Here is a tiny trained network, its code and every weight. The questions are about switching its units off for an input and a class, where a switched-off unit gives its printed mean instead of its output.

import numpy as np


def w(rows, s, z=0):
    codes = np.array(rows[::2]) - 128.0
    scale = np.full(codes.shape[1], s)
    scale[-1] = z or s
    return codes * scale


def f(y):
    return y / 2 * (1 + np.tanh(0.7978845608 * (y + 0.044715 * y**3)))


def log_softmax(a):
    a = a - a.max(-1, keepdims=True)
    return a - np.log(np.exp(a).sum(-1, keepdims=True))


def net(x, mask):
    res = np.array(x, float).reshape(1, 6) / 4 @ E
    y = f(res @ A[0][:, :-1].T + A[0][:, -1])
    res = res + np.where(mask, y, B[0][:, -1]) @ B[0][:, :-1]
    return log_softmax(res[-1] @ U[:, :-1].T + U[:, -1])


A, B = {}, {}
E = w([
[151,121,164,149,252,164,134,64,97,142,145,171],'x0',
[105,89,217,102,113,160,40,85,156,105,92,135],'x1',
[125,125,122,133,126,131,133,121,132,135,118,130],'x2',
[133,139,132,131,129,124,124,124,124,131,128,126],'x3',
[133,117,168,212,143,86,111,254,130,115,87,150],'x4',
[92,101,160,165,129,224,140,173,114,181,165,32],'x5',
],0.0095)
A[0] = w([
[147,180,106,108,121,71,132,104,122,59,71,240,11],'n1',
[164,157,185,138,203,159,142,114,113,192,167,162,93],'n2',
[138,105,175,252,160,87,97,253,130,106,46,164,31],'n3',
[106,77,228,83,112,156,6,105,127,96,78,129,1],'n4',
[160,185,17,179,154,86,235,169,66,160,196,131,17],'n5',
[76,105,165,183,123,248,153,173,100,203,171,49,9],'n6',
[145,106,147,167,228,144,125,88,90,117,140,176,99],'n7',
],0.0069,0.01)
B[0] = w([
[184,71,113,108,187,92,60,214,140,177,209,133,194],'n1',
[99,149,81,113,48,104,108,155,161,93,107,85,176],'n2',
[118,153,89,37,120,198,153,34,83,154,156,104,254],'n3',
[161,129,109,168,184,169,127,141,199,149,42,81,192],'n4',
[142,86,161,148,167,178,47,77,198,105,4,106,200],'n5',
[195,80,127,71,156,56,56,147,176,141,190,210,212],'n6',
[69,156,75,112,39,106,149,209,133,123,122,105,196],'n7',
],0.011,0.0067)
U = w([
[161,88,140,105,167,82,103,154,153,140,177,165,60],'0',
[117,128,144,149,133,135,146,139,126,130,124,141,255],'1',
[128,110,153,159,158,166,119,118,176,125,56,125,67],'2',
[122,142,109,58,137,180,158,63,112,142,153,123,63],'3',
[96,145,110,122,41,102,134,204,153,114,110,95,71],'4',
[121,127,157,155,141,133,139,136,118,120,139,143,240],'5',
[112,139,220,247,134,111,236,129,95,108,164,158,120],'6',
],0.014,0.018)

Each question gives the input, the list of numbers given to net, and the class t.
The units are the neurons (one row each of A and B). Each row of codes is followed by its name. A weight is (code - 128) times the scale printed after its matrix; where a second scale follows, it is the last column's (A, B and U).
mask holds one flag per neuron, in row order. A switched-off neuron (its flag False) gives its mean, the last column of its row in B, instead of its output. The means were averaged over made-up inputs and are rounded, as every weight is.
A unit's drop is (log p(t) with every unit on - log p(t) with that unit switched off) / (log p(t) with every unit on - log p(t) with every unit switched off).
The circuit of an input: a set's keep is (log p(t) with only the set's units on - log p(t) with every unit switched off) / (log p(t) with every unit on - log p(t) with every unit switched off). Starting from all 7 units, units are removed one at a time, each time the one whose removal leaves the highest keep (on an exact tie, the one counted first), for as long as the keep stays at least 0.8.
circuit, biggest first: the units of the circuit, biggest drop first
unit that matters most: the unit with the biggest drop
top k neurons: the k neurons with the biggest drops, biggest first
drop when u is switched off: that unit's drop, to one decimal
input [8,7,-7,8,-7,4], class 1: top 3 neurons => [n3 n7 n5]
input [-2,3,-1,-7,-3,-7], class 0: unit that matters most => n1
input [-5,-6,2,-6,-6,-2], class 1: top 2 neurons => [n3 n4]
input [-4,-3,5,-8,4,1], class 1: circuit, biggest first => [n7 n2]
input [8,-1,-1,2,-7,-5], class 4: top 2 neurons => [n7 n2]
input [-1,7,-7,5,0,6], class 2: top 2 neurons => [n4 n1]
input [1,6,-7,-3,-6,6], class 5: top 2 neurons => [n3 n5]
input [3,-5,7,-4,8,-7], class 3: top 2 neurons => [n3 n6]
input [0,8,1,3,-6,-1], class 2: top 2 neurons => [n4 n3]
input [-8,8,6,-5,-1,4], class 2: top 3 neurons => [n4 n7 n2]
input [8,-4,0,4,-4,1], class 4: top 3 neurons => [n7 n2 n3]
input [8,-5,-5,-4,-5,6], class 4: circuit, biggest first => [n2 n7]
input [4,-8,6,1,-7,-4], class 2: top 2 neurons => [n5 n3]
input [8,3,8,5,-7,-4], class 4: top 3 neurons => [n7 n2 n3]
input [-2,5,1,6,-5,0], class 1: top 2 neurons => [n3 n5]
input [3,-8,-5,-6,6,-7], class 2: top 2 neurons => [n5 n6]
input [-4,-5,-6,3,5,-4], class 5: top 3 neurons => [n7 n4 n2]
input [6,3,-5,-6,2,6], class 0: drop when n6 is switched off => 1.8
input [-7,4,3,-2,8,-4], class 3: drop when n2 is switched off => 0.0
input [-6,0,5,-7,8,0], class 3: drop when n3 is switched off => 0.8
input [8,6,-7,6,3,6], class 4: drop when n2 is switched off => 0.4
